Here is a tiny trained network, its code and every weight. The questions are about switching its units off for an input and a target symbol, where a switched-off unit gives its printed mean instead of its output.

import numpy as np


def w(rows, s, z=0):
    codes = np.array(rows[::2]) - 128.0
    scale = np.full(codes.shape[1], s)
    scale[-1] = z or s
    return codes * scale


def norm(h):
    return h / np.sqrt((h * h).mean(-1, keepdims=True) + 1e-5)


def f(y):
    return np.maximum(y, 0)


def softmax(a):
    e = np.exp(a - a.max(-1, keepdims=True))
    return e / e.sum(-1, keepdims=True)


def log_softmax(a):
    a = a - a.max(-1, keepdims=True)
    return a - np.log(np.exp(a).sum(-1, keepdims=True))


def net(x, mask):
    ids = ['αβγεηξπσψω'.index(c) for c in x.split()]
    T = len(ids)
    res = E[ids] + P[:T]
    r = norm(res)
    for j in range(2):
        rows = slice(3 * j, 3 * j + 3)
        q, k, v = (r @ M[0][rows].T for M in (Q, K, V))
        z = softmax(np.where(np.tri(T) > 0, q @ k.T / 3**0.5, -1e9)) @ v
        o = O[0][rows]
        res = res + np.where(mask[j], z, o[:, -1]) @ o[:, :-1]
    y = f(norm(res) @ A[0][:, :-1].T + A[0][:, -1])
    res = res + np.where(mask[2:10], y, B[0][:, -1]) @ B[0][:, :-1]
    return log_softmax(norm(res)[-1] @ U[:, :-1].T + U[:, -1])


Q, K, V, O, A, B = {}, {}, {}, {}, {}, {}
E = w([
[138,148,181],'α',
[139,135,221],'β',
[51,123,134],'γ',
[46,97,151],'ε',
[142,119,238],'η',
[250,90,5],'ξ',
[252,108,56],'π',
[121,60,145],'σ',
[180,143,110],'ψ',
[175,27,120],'ω',
],0.018)
P = w([
[253,223,118],'0',
[108,64,175],'1',
[98,66,177],'2',
[95,64,171],'3',
[96,66,170],'4',
[98,74,167],'5',
[93,67,157],'6',
[100,72,161],'7',
[105,74,158],'8',
[99,77,162],'9',
[109,79,154],'10',
[102,83,149],'11',
[100,82,156],'12',
[105,94,152],'13',
],0.0069)
Q[0] = w([
[60,64,40],'h0',
[100,38,53],'h0',
[183,122,48],'h0',
[187,131,94],'h1',
[117,173,248],'h1',
[42,86,87],'h1',
],0.018)
K[0] = w([
[135,74,173],'h0',
[138,61,163],'h0',
[97,7,77],'h0',
[184,127,66],'h1',
[88,208,137],'h1',
[91,39,165],'h1',
],0.019)
V[0] = w([
[71,61,91],'h0',
[167,153,249],'h0',
[149,195,156],'h0',
[79,110,204],'h1',
[136,46,112],'h1',
[120,111,175],'h1',
],0.012)
O[0] = w([
[219,168,192,67],'h0',
[151,65,1,255],'h0',
[63,85,95,159],'h0',
[228,78,186,195],'h1',
[140,118,32,145],'h1',
[186,138,125,170],'h1',
],0.0091,0.0083)
A[0] = w([
[169,131,214,63],'n0',
[120,37,146,63],'n1',
[227,235,181,139],'n2',
[223,61,127,2],'n3',
[144,128,124,85],'n4',
[117,120,219,56],'n5',
[27,106,63,22],'n6',
[252,87,109,59],'n7',
],0.011,0.0075)
B[0] = w([
[163,161,41,175],'n0',
[125,175,145,244],'n1',
[61,74,26,209],'n2',
[128,113,247,191],'n3',
[125,102,150,128],'n4',
[118,233,81,168],'n5',
[55,163,88,179],'n6',
[110,164,199,253],'n7',
],0.015,0.0044)
U = w([
[18,146,115,159],'α',
[128,39,108,88],'β',
[68,248,178,235],'γ',
[221,149,190,176],'ε',
[224,21,133,2],'η',
[244,172,56,170],'ξ',
[192,208,140,111],'π',
[149,145,177,116],'σ',
[27,118,192,117],'ψ',
[160,145,180,144],'ω',
],0.012,0.0041)

Each question gives the input, a string of symbols that net reads in full, and the target symbol t.
The units are the heads (3 rows each of Q, K, V and O) and the neurons (one row each of A and B). Each row of codes is followed by its name. A weight is (code - 128) times the scale printed after its matrix; where a second scale follows, it is the last column's (O, A, B and U).
mask holds one flag per unit, heads first, then neurons. A switched-off unit (its flag False) gives its mean, the last column of its rows in O or B, instead of its output. The means were averaged over made-up inputs and are rounded, as every weight is.
A unit's drop is (log p(t) with every unit on - log p(t) with that unit switched off) / (log p(t) with every unit on - log p(t) with every unit switched off).
The circuit of an input: a set's keep is (log p(t) with only the set's units on - log p(t) with every unit switched off) / (log p(t) with every unit on - log p(t) with every unit switched off). Starting from all 10 units, units are removed one at a time, each time the one whose removal leaves the highest keep (on an exact tie, the one counted first), for as long as the keep stays at least 0.8.
circuit, biggest first: the units of the circuit, biggest drop first
k most important neurons: the k neurons with the biggest drops, biggest first
which heads matter: for each layer, one digit per head in row order, 1 if its drop is at least 0.15 and else 0, layers parted by /
drop of u: that unit's drop, to one decimal
input σ ω π β β η β ω π ω σ β σ ε, target β: which heads matter	01
input η α σ ω γ β γ η η, target η: circuit, biggest first	(h0, h1, n2)
input ξ β β π ψ, target γ: circuit, biggest first	(h0)
input γ β β, target γ: 2 most important neurons	(n5, n0)
input ε ψ η γ β η, target ε: circuit, biggest first	(n0, h0)
input η ε α ω ξ π η ψ η β π ω α, target η: 2 most important neurons	(n2, n6)
input ξ ψ α ψ β σ ω ψ γ η, target ξ: which heads matter	10
input α γ ψ ψ, target α: which heads matter	01
input η ω ψ β β β ψ β ε ξ β η, target η: circuit, biggest first	(h0, h1)
input ξ γ α γ σ β ε π σ α, target ξ: circuit, biggest first	(n0, h0, n2, h1)
input ξ π α α β γ γ ε ξ η β η ε β, target ξ: 3 most important neurons	(n0, n2, n5)
input γ γ γ, target γ: drop of h1	-0.3
input ξ β γ η, target ξ: drop of n2	0.3
input γ η γ η α π α γ ω ξ γ η σ α, target γ: drop of h1	0.3
input α ψ β α β ε β ψ γ ε σ γ β, target α: circuit, biggest first	(h0)
input α β ξ η ε α γ γ β β η, target α: drop of n6	0.2
